How the nodes are linked:
ω: j976->j242, j274->j66, j925->j209, j346->j577, j261->j555, j537->j663, j209->j166, j289->j661, j565->j594, j333->j819, j878->j3, j202->j143, j58->j971, j972->j58, j272->j274, j766->j543, j652->j467, j133->j319, j991->j36, j66->j652, j574->j823, j645->j125, j167->j141, j125->j514, j555->j914, j325->j961, j909->j284, j407->j722, j331->j645, j431->j393, j551->j833, j891->j551, j242->j346, j328->j289, j166->j381, j319->j925, j165->j699, j381->j842, j141->j972, j284->j544, j914->j218, j774->j927, j663->j328, j660->j978, j504->j409, j842->j431, j514->j589, j699->j574, j442->j369, j722->j331, j572->j20, j823->j272, j961->j681, j705->j325, j107->j167, j668->j165, j397->j42, j671->j705, j681->j537, j833->j660, j135->j107, j589->j920, j594->j442, j36->j459, j483->j135, j20->j397, j544->j407, j661->j909, j543->j261, j218->j565, j143->j572, j927->j31, j971->j671, j819->j202, j907->j333, j434->j774, j409->j668, j393->j766, j3->j976, j467->j891, j31->j878, j369->j434, j978->j991, j459->j907, j920->j483, j577->j133, j42->j504
φ: j976->j483, j274->j434, j925->j58, j346->j107, j261->j328, j537->j165, j209->j971, j289->j823, j565->j284, j333->j209, j878->j589, j202->j381, j58->j572, j972->j143, j272->j369, j766->j537, j652->j927, j133->j141, j991->j577, j66->j774, j574->j594, j645->j833, j167->j819, j125->j660, j555->j289, j325->j504, j909->j274, j407->j467, j331->j551, j431->j961, j551->j3, j891->j878, j242->j135, j328->j574, j166->j671, j319->j972, j165->j218, j381->j705, j141->j202, j284->j66, j914->j661, j774->j645, j663->j699, j660->j242, j504->j261, j842->j325, j514->j978, j699->j565, j442->j407, j722->j891, j572->j431, j823->j442, j961->j409, j705->j42, j107->j333, j668->j914, j397->j766, j671->j397, j681->j668, j833->j976, j135->j907, j589->j991, j594->j544, j36->j133, j483->j459, j20->j393, j544->j652, j661->j272, j543->j663, j218->j909, j143->j842, j927->j125, j971->j20, j819->j166, j907->j925, j434->j331, j409->j555, j393->j681, j3->j920, j467->j31, j31->j514, j369->j722, j978->j346, j459->j319, j920->j36, j577->j167, j42->j543
ρ: j976->j589, j274->j442, j925->j141, j346->j483, j261->j537, j537->j409, j209->j972, j289->j699, j565->j661, j333->j319, j878->j125, j202->j209, j58->j202, j972->j819, j272->j594, j766->j961, j652->j434, j133->j107, j991->j242, j66->j369, j574->j218, j645->j891, j167->j907, j125->j551, j555->j663, j325->j397, j909->j823, j407->j66, j331->j467, j431->j705, j551->j31, j891->j927, j242->j920, j328->j165, j166->j58, j319->j167, j165->j555, j381->j971, j141->j333, j284->j272, j914->j328, j774->j722, j663->j668, j660->j3, j504->j766, j842->j671, j514->j833, j699->j914, j442->j284, j722->j652, j572->j381, j823->j565, j961->j42, j705->j20, j107->j459, j668->j261, j397->j431, j671->j572, j681->j504, j833->j878, j135->j36, j589->j660, j594->j909, j36->j346, j483->j991, j20->j842, j544->j274, j661->j574, j543->j681, j218->j289, j143->j166, j927->j331, j971->j143, j819->j925, j907->j133, j434->j407, j409->j543, j393->j325, j3->j514, j467->j774, j31->j645, j369->j544, j978->j976, j459->j577, j920->j978, j577->j135, j42->j393

In the rows, 73 stands for zero.

The rows follow the links: the fewer symbols apart two nodes are, the more alike their rows tend to be.

Each row is also shifted at random along 4 hidden directions that mean nothing.

Rows with their nodes:
[65, 72, 74, 76, 77, 79, 71, 85, 79, 78, 68, 61, 77, 83, 60, 74, 68, 75, 68, 70, 63, 74, 69, 71, 67, 74, 72, 73, 73, 59, 59, 75, 76, 72, 72, 73, 72, 69, 80, 69, 68, 73, 71, 75, 78, 70, 65, 79, 63, 50, 65]: j927
[72, 71, 72, 78, 71, 72, 75, 72, 74, 80, 70, 60, 79, 83, 61, 65, 75, 76, 71, 78, 54, 70, 71, 66, 74, 65, 74, 66, 71, 72, 68, 67, 70, 78, 69, 69, 70, 73, 70, 62, 64, 79, 74, 74, 74, 74, 58, 78, 58, 63, 61]: j991
[83, 70, 75, 69, 70, 68, 76, 76, 69, 74, 77, 69, 74, 78, 70, 67, 74, 79, 68, 75, 71, 65, 78, 74, 76, 71, 70, 69, 75, 73, 72, 72, 70, 78, 71, 71, 71, 76, 71, 69, 70, 73, 74, 73, 72, 77, 68, 73, 72, 70, 72]: j143
[69, 73, 70, 77, 74, 75, 69, 68, 71, 72, 71, 74, 75, 68, 73, 77, 75, 68, 78, 69, 70, 78, 67, 71, 73, 71, 78, 75, 72, 78, 71, 72, 71, 73, 70, 75, 79, 72, 73, 80, 77, 78, 69, 71, 69, 72, 71, 74, 71, 80, 68]: j272
[69, 73, 74, 74, 72, 73, 75, 79, 75, 76, 71, 65, 76, 81, 65, 68, 71, 77, 68, 77, 66, 68, 74, 71, 71, 71, 69, 70, 73, 66, 69, 69, 73, 74, 72, 71, 67, 72, 74, 62, 65, 71, 75, 76, 77, 72, 66, 77, 67, 60, 70]: j346
[78, 75, 69, 81, 70, 71, 72, 63, 72, 77, 69, 66, 79, 75, 68, 67, 79, 71, 78, 78, 57, 74, 68, 64, 75, 64, 77, 68, 70, 81, 74, 62, 69, 75, 70, 68, 72, 73, 69, 65, 68, 80, 73, 72, 71, 73, 63, 76, 60, 76, 62]: j976
[40, 73, 70, 78, 72, 74, 71, 74, 70, 69, 70, 72, 77, 66, 68, 76, 73, 70, 76, 70, 73, 73, 67, 69, 73, 73, 72, 74, 75, 78, 71, 68, 66, 75, 64, 81, 79, 72, 74, 80, 70, 75, 70, 76, 68, 71, 68, 79, 73, 76, 68]: j544
[45, 75, 69, 78, 73, 73, 70, 75, 75, 75, 67, 72, 72, 72, 68, 74, 72, 69, 74, 74, 71, 74, 66, 70, 67, 72, 73, 76, 70, 66, 70, 70, 77, 68, 77, 71, 72, 70, 78, 69, 73, 71, 71, 73, 75, 69, 71, 76, 68, 65, 72]: j551
[87, 68, 77, 66, 79, 81, 77, 75, 77, 77, 75, 65, 67, 78, 74, 75, 66, 77, 67, 66, 73, 73, 77, 75, 72, 80, 71, 71, 68, 66, 69, 82, 72, 75, 85, 65, 77, 69, 77, 80, 73, 70, 70, 75, 74, 76, 75, 73, 68, 62, 72]: j914
[108, 77, 76, 78, 78, 83, 71, 61, 84, 75, 69, 74, 77, 73, 82, 75, 73, 67, 81, 73, 63, 85, 69, 71, 72, 72, 80, 72, 72, 77, 76, 73, 78, 70, 73, 70, 71, 72, 67, 69, 73, 75, 75, 74, 77, 72, 76, 69, 74, 82, 69]: j891
[92, 75, 70, 73, 70, 66, 71, 72, 71, 72, 74, 79, 72, 72, 75, 71, 76, 71, 74, 78, 75, 72, 73, 73, 72, 69, 73, 76, 74, 73, 76, 71, 78, 70, 73, 72, 68, 75, 72, 66, 77, 73, 74, 68, 74, 73, 75, 69, 76, 76, 78]: j333
[79, 70, 75, 65, 74, 72, 76, 70, 74, 74, 77, 77, 66, 76, 81, 72, 71, 77, 70, 73, 78, 71, 79, 78, 74, 75, 73, 73, 71, 70, 77, 80, 79, 71, 83, 66, 71, 74, 72, 74, 78, 69, 75, 71, 75, 77, 80, 66, 76, 74, 80]: j705
[102, 78, 73, 74, 72, 73, 73, 87, 73, 68, 69, 75, 68, 68, 67, 79, 66, 71, 68, 71, 91, 68, 72, 72, 63, 81, 63, 79, 73, 62, 71, 70, 70, 66, 72, 79, 71, 68, 84, 67, 70, 61, 69, 77, 76, 64, 79, 80, 81, 61, 83]: j660
[56, 69, 75, 66, 72, 70, 75, 76, 72, 73, 77, 75, 69, 77, 75, 70, 72, 77, 68, 74, 76, 69, 79, 78, 75, 74, 72, 73, 73, 69, 73, 79, 77, 73, 77, 70, 70, 75, 72, 74, 74, 71, 75, 71, 75, 76, 74, 69, 75, 70, 77]: j20
[97, 76, 73, 70, 68, 65, 74, 81, 68, 66, 75, 81, 72, 68, 74, 74, 73, 73, 70, 76, 87, 67, 76, 76, 72, 74, 66, 76, 78, 72, 76, 71, 72, 72, 66, 81, 70, 75, 73, 69, 75, 67, 75, 72, 73, 70, 78, 72, 85, 75, 83]: j972
[102, 74, 74, 73, 76, 78, 73, 79, 74, 68, 70, 73, 68, 65, 73, 81, 65, 70, 73, 66, 88, 73, 71, 74, 67, 83, 67, 76, 71, 69, 72, 74, 66, 71, 75, 77, 78, 68, 81, 79, 72, 65, 68, 77, 72, 68, 81, 78, 79, 70, 79]: j274
[64, 75, 68, 73, 70, 66, 71, 67, 72, 75, 73, 77, 71, 74, 75, 68, 78, 71, 74, 79, 70, 71, 72, 72, 73, 67, 75, 74, 70, 72, 77, 70, 79, 70, 80, 66, 67, 74, 72, 65, 77, 73, 75, 68, 75, 73, 73, 70, 69, 74, 76]: j167
[85, 74, 76, 73, 76, 81, 77, 73, 76, 72, 71, 70, 67, 68, 75, 78, 66, 72, 73, 67, 83, 72, 73, 72, 69, 83, 66, 73, 68, 71, 75, 73, 65, 71, 80, 71, 76, 67, 79, 75, 68, 64, 69, 80, 74, 69, 79, 79, 74, 70, 77]: j407
[53, 76, 70, 78, 69, 70, 76, 65, 72, 74, 70, 72, 69, 68, 73, 69, 75, 71, 75, 77, 76, 69, 72, 68, 72, 73, 69, 69, 68, 77, 81, 63, 68, 71, 79, 67, 70, 70, 73, 66, 68, 68, 74, 76, 73, 69, 73, 78, 67, 76, 75]: j978
[91, 77, 76, 74, 73, 76, 76, 59, 79, 74, 72, 78, 73, 73, 86, 69, 76, 71, 79, 78, 70, 76, 76, 72, 75, 72, 73, 70, 70, 78, 85, 70, 77, 69, 79, 65, 65, 73, 66, 63, 72, 69, 79, 75, 79, 72, 79, 68, 76, 84, 77]: j135
[86, 77, 73, 77, 77, 81, 73, 56, 81, 76, 69, 75, 67, 70, 84, 74, 72, 67, 81, 72, 71, 81, 70, 70, 69, 76, 76, 72, 64, 75, 81, 72, 78, 65, 89, 59, 70, 69, 72, 68, 75, 68, 72, 74, 77, 70, 82, 70, 69, 80, 75]: j645
[78, 67, 70, 68, 73, 68, 71, 72, 71, 79, 76, 68, 72, 82, 70, 69, 76, 75, 70, 73, 63, 73, 74, 75, 76, 67, 79, 71, 70, 69, 67, 80, 80, 76, 82, 64, 74, 74, 73, 75, 80, 80, 72, 66, 71, 80, 68, 69, 62, 66, 68]: j325
[83, 73, 71, 72, 72, 69, 74, 71, 76, 80, 72, 70, 67, 82, 70, 69, 73, 74, 69, 77, 68, 70, 74, 72, 70, 71, 73, 73, 66, 63, 72, 74, 81, 69, 88, 59, 67, 70, 76, 63, 75, 70, 74, 71, 78, 73, 72, 71, 63, 61, 75]: j133
[70, 73, 73, 77, 74, 77, 72, 75, 73, 71, 69, 69, 76, 69, 69, 77, 70, 71, 75, 69, 73, 74, 69, 69, 72, 75, 72, 73, 74, 76, 70, 70, 65, 75, 66, 79, 78, 71, 75, 77, 69, 74, 71, 76, 70, 70, 71, 78, 73, 73, 68]: j369
[94, 74, 72, 78, 76, 77, 66, 68, 73, 71, 71, 75, 84, 69, 76, 77, 77, 67, 82, 71, 61, 85, 65, 71, 75, 66, 84, 74, 79, 83, 69, 73, 73, 74, 57, 82, 79, 77, 67, 80, 77, 85, 72, 69, 69, 74, 68, 70, 77, 87, 63]: j594
[66, 76, 69, 77, 72, 72, 72, 67, 74, 74, 68, 74, 66, 68, 74, 74, 73, 67, 76, 74, 77, 73, 67, 69, 67, 75, 71, 75, 64, 69, 77, 68, 74, 66, 86, 65, 71, 68, 79, 68, 76, 67, 70, 73, 73, 67, 78, 76, 67, 71, 77]: j833
[87, 78, 70, 78, 71, 72, 71, 72, 73, 70, 68, 77, 73, 67, 73, 75, 73, 68, 77, 75, 78, 74, 68, 70, 68, 73, 70, 76, 72, 73, 76, 66, 72, 68, 72, 75, 72, 70, 76, 67, 73, 69, 72, 74, 74, 66, 76, 76, 76, 76, 76]: j3
[59, 72, 73, 70, 71, 72, 75, 68, 67, 68, 77, 79, 67, 63, 81, 75, 72, 73, 74, 69, 88, 71, 76, 76, 76, 78, 70, 73, 71, 81, 81, 73, 66, 74, 75, 74, 78, 74, 72, 83, 75, 69, 72, 74, 67, 74, 80, 72, 81, 85, 79]: j537
[40, 72, 70, 74, 75, 76, 70, 69, 73, 74, 72, 75, 71, 70, 75, 77, 74, 70, 76, 69, 71, 78, 68, 73, 73, 72, 79, 76, 70, 74, 72, 76, 75, 71, 76, 71, 78, 72, 74, 82, 78, 76, 70, 71, 70, 74, 74, 72, 71, 77, 70]: j565

Start here and follow the symbols in turn, left to right. Where do you end up?
Answer with the node's name.
[73, 70, 75, 70, 78, 80, 75, 62, 77, 78, 75, 69, 70, 75, 80, 72, 73, 74, 75, 69, 67, 79, 74, 73, 76, 74, 77, 68, 67, 76, 75, 80, 74, 75, 85, 62, 77, 72, 69, 80, 75, 75, 72, 73, 72, 79, 75, 69, 66, 76, 68]
φ φ ω φ: j652
[78, 75, 76, 74, 72, 74, 75, 78, 77, 74, 72, 72, 77, 78, 72, 70, 72, 75, 70, 76, 70, 71, 75, 72, 71, 73, 69, 72, 77, 69, 73, 70, 75, 72, 68, 76, 66, 74, 71, 63, 66, 70, 77, 76, 79, 71, 71, 73, 76, 67, 74]
φ φ ρ φ: j209
[69, 76, 72, 69, 73, 71, 77, 69, 76, 76, 73, 77, 58, 73, 79, 71, 70, 73, 69, 75, 84, 68, 77, 74, 68, 79, 67, 74, 64, 63, 81, 74, 80, 64, 96, 58, 66, 68, 78, 64, 75, 59, 74, 74, 79, 71, 84, 72, 71, 67, 86]
φ ω ρ φ: j58
[70, 76, 74, 77, 70, 73, 76, 72, 73, 71, 70, 74, 70, 69, 74, 72, 72, 73, 74, 76, 80, 69, 73, 70, 70, 77, 67, 72, 72, 73, 79, 65, 68, 71, 73, 73, 69, 70, 74, 65, 67, 66, 74, 78, 75, 68, 76, 77, 75, 75, 78]
ρ ω ω: j36
[71, 75, 70, 70, 70, 65, 71, 80, 71, 73, 73, 78, 66, 73, 70, 73, 72, 73, 68, 77, 84, 66, 74, 73, 68, 74, 68, 77, 71, 63, 73, 73, 79, 67, 80, 70, 68, 71, 79, 66, 77, 66, 73, 69, 76, 70, 77, 73, 74, 64, 82]
ω φ ρ ρ ρ: j972
[85, 76, 77, 73, 77, 84, 76, 66, 82, 72, 70, 76, 68, 68, 83, 77, 68, 70, 76, 70, 81, 77, 74, 73, 68, 82, 70, 73, 68, 72, 80, 74, 72, 67, 83, 68, 71, 69, 74, 71, 69, 63, 73, 80, 78, 69, 85, 74, 78, 76, 79]
ω ω φ ω: j976
[84, 71, 78, 68, 71, 71, 75, 82, 72, 69, 77, 75, 78, 76, 74, 72, 73, 79, 68, 75, 75, 69, 80, 78, 76, 74, 70, 72, 83, 73, 71, 76, 74, 76, 59, 84, 69, 78, 68, 72, 70, 73, 78, 73, 76, 76, 72, 69, 85, 73, 75]
φ ρ ω ρ: j397
[76, 74, 66, 76, 68, 64, 70, 58, 68, 78, 74, 73, 74, 75, 74, 64, 83, 70, 79, 81, 59, 75, 70, 69, 78, 60, 81, 69, 68, 81, 78, 67, 77, 74, 79, 62, 70, 77, 67, 67, 78, 82, 74, 65, 69, 78, 66, 69, 60, 83, 67]
ρ φ φ φ: j20
[69, 74, 70, 78, 73, 77, 72, 58, 72, 72, 71, 75, 71, 64, 80, 76, 75, 66, 82, 70, 73, 80, 67, 70, 74, 72, 77, 72, 66, 85, 80, 70, 68, 72, 78, 69, 79, 71, 71, 80, 75, 75, 69, 73, 67, 72, 76, 74, 69, 89, 70]
φ ω φ: j891
[76, 76, 76, 76, 71, 74, 75, 78, 75, 70, 71, 73, 81, 75, 71, 72, 73, 74, 73, 77, 70, 71, 74, 72, 73, 72, 70, 72, 80, 74, 72, 67, 72, 74, 59, 82, 67, 76, 69, 64, 65, 72, 78, 77, 77, 70, 70, 74, 79, 74, 72]
φ ω φ ω ρ: j972
[74, 74, 76, 78, 76, 82, 74, 70, 79, 74, 70, 69, 78, 73, 75, 75, 71, 72, 77, 71, 66, 78, 72, 70, 73, 75, 73, 70, 73, 77, 72, 70, 70, 74, 67, 75, 75, 72, 70, 73, 67, 74, 73, 78, 75, 72, 72, 75, 73, 75, 67]
ω φ ω ρ ρ φ: j660
[55, 70, 74, 68, 73, 74, 78, 73, 69, 71, 76, 74, 65, 67, 77, 74, 69, 76, 69, 68, 87, 68, 77, 76, 74, 81, 67, 73, 69, 75, 78, 76, 65, 74, 81, 71, 79, 72, 77, 83, 72, 66, 70, 76, 70, 75, 79, 75, 75, 75, 80]
φ ω ρ: j289
[75, 69, 71, 67, 72, 67, 73, 87, 66, 71, 76, 71, 66, 72, 64, 77, 68, 76, 64, 68, 85, 65, 75, 77, 70, 78, 67, 76, 72, 64, 66, 79, 69, 75, 76, 76, 78, 71, 82, 81, 77, 69, 68, 70, 69, 74, 73, 76, 74, 61, 78]
φ ω φ φ: j909
[98, 71, 76, 67, 79, 81, 73, 72, 79, 76, 73, 70, 64, 75, 77, 78, 66, 73, 69, 66, 78, 76, 74, 77, 68, 81, 72, 75, 66, 63, 70, 84, 76, 69, 89, 64, 77, 68, 79, 79, 78, 68, 68, 73, 75, 74, 81, 72, 71, 64, 76]
φ ρ φ ρ ω: j369
[78, 77, 79, 76, 76, 83, 75, 78, 79, 65, 70, 78, 76, 65, 79, 80, 68, 71, 76, 69, 84, 76, 74, 74, 70, 82, 67, 75, 80, 76, 77, 71, 68, 71, 61, 86, 73, 71, 71, 75, 66, 66, 74, 81, 77, 67, 81, 74, 90, 80, 77]
φ φ φ φ ρ: j920
[64, 72, 70, 76, 75, 75, 67, 71, 72, 74, 70, 71, 77, 72, 70, 76, 76, 69, 77, 69, 64, 79, 66, 71, 73, 69, 81, 74, 73, 75, 66, 75, 74, 74, 69, 75, 79, 73, 73, 80, 77, 81, 69, 70, 70, 74, 69, 73, 67, 75, 64]
φ ω ρ φ ρ: j652
[51, 70, 75, 71, 77, 79, 74, 63, 76, 76, 74, 74, 69, 71, 81, 74, 73, 73, 76, 69, 72, 79, 74, 75, 75, 76, 76, 71, 67, 77, 77, 78, 75, 72, 84, 64, 76, 72, 70, 81, 76, 73, 73, 74, 71, 76, 79, 70, 72, 80, 72]
φ φ ω ρ: j544
[59, 74, 70, 71, 67, 63, 74, 76, 65, 67, 75, 78, 73, 69, 72, 69, 77, 75, 71, 77, 81, 66, 75, 74, 75, 71, 69, 74, 76, 76, 77, 68, 70, 74, 66, 79, 70, 76, 72, 70, 72, 71, 75, 71, 70, 72, 72, 74, 78, 77, 78]
ρ φ φ φ: j325
[57, 73, 77, 75, 77, 80, 75, 84, 78, 71, 68, 69, 73, 74, 67, 78, 65, 74, 69, 68, 77, 72, 72, 72, 67, 81, 67, 75, 74, 65, 68, 73, 70, 72, 70, 78, 74, 68, 78, 73, 66, 66, 73, 80, 78, 68, 74, 79, 76, 60, 73]
ρ φ ρ: j927
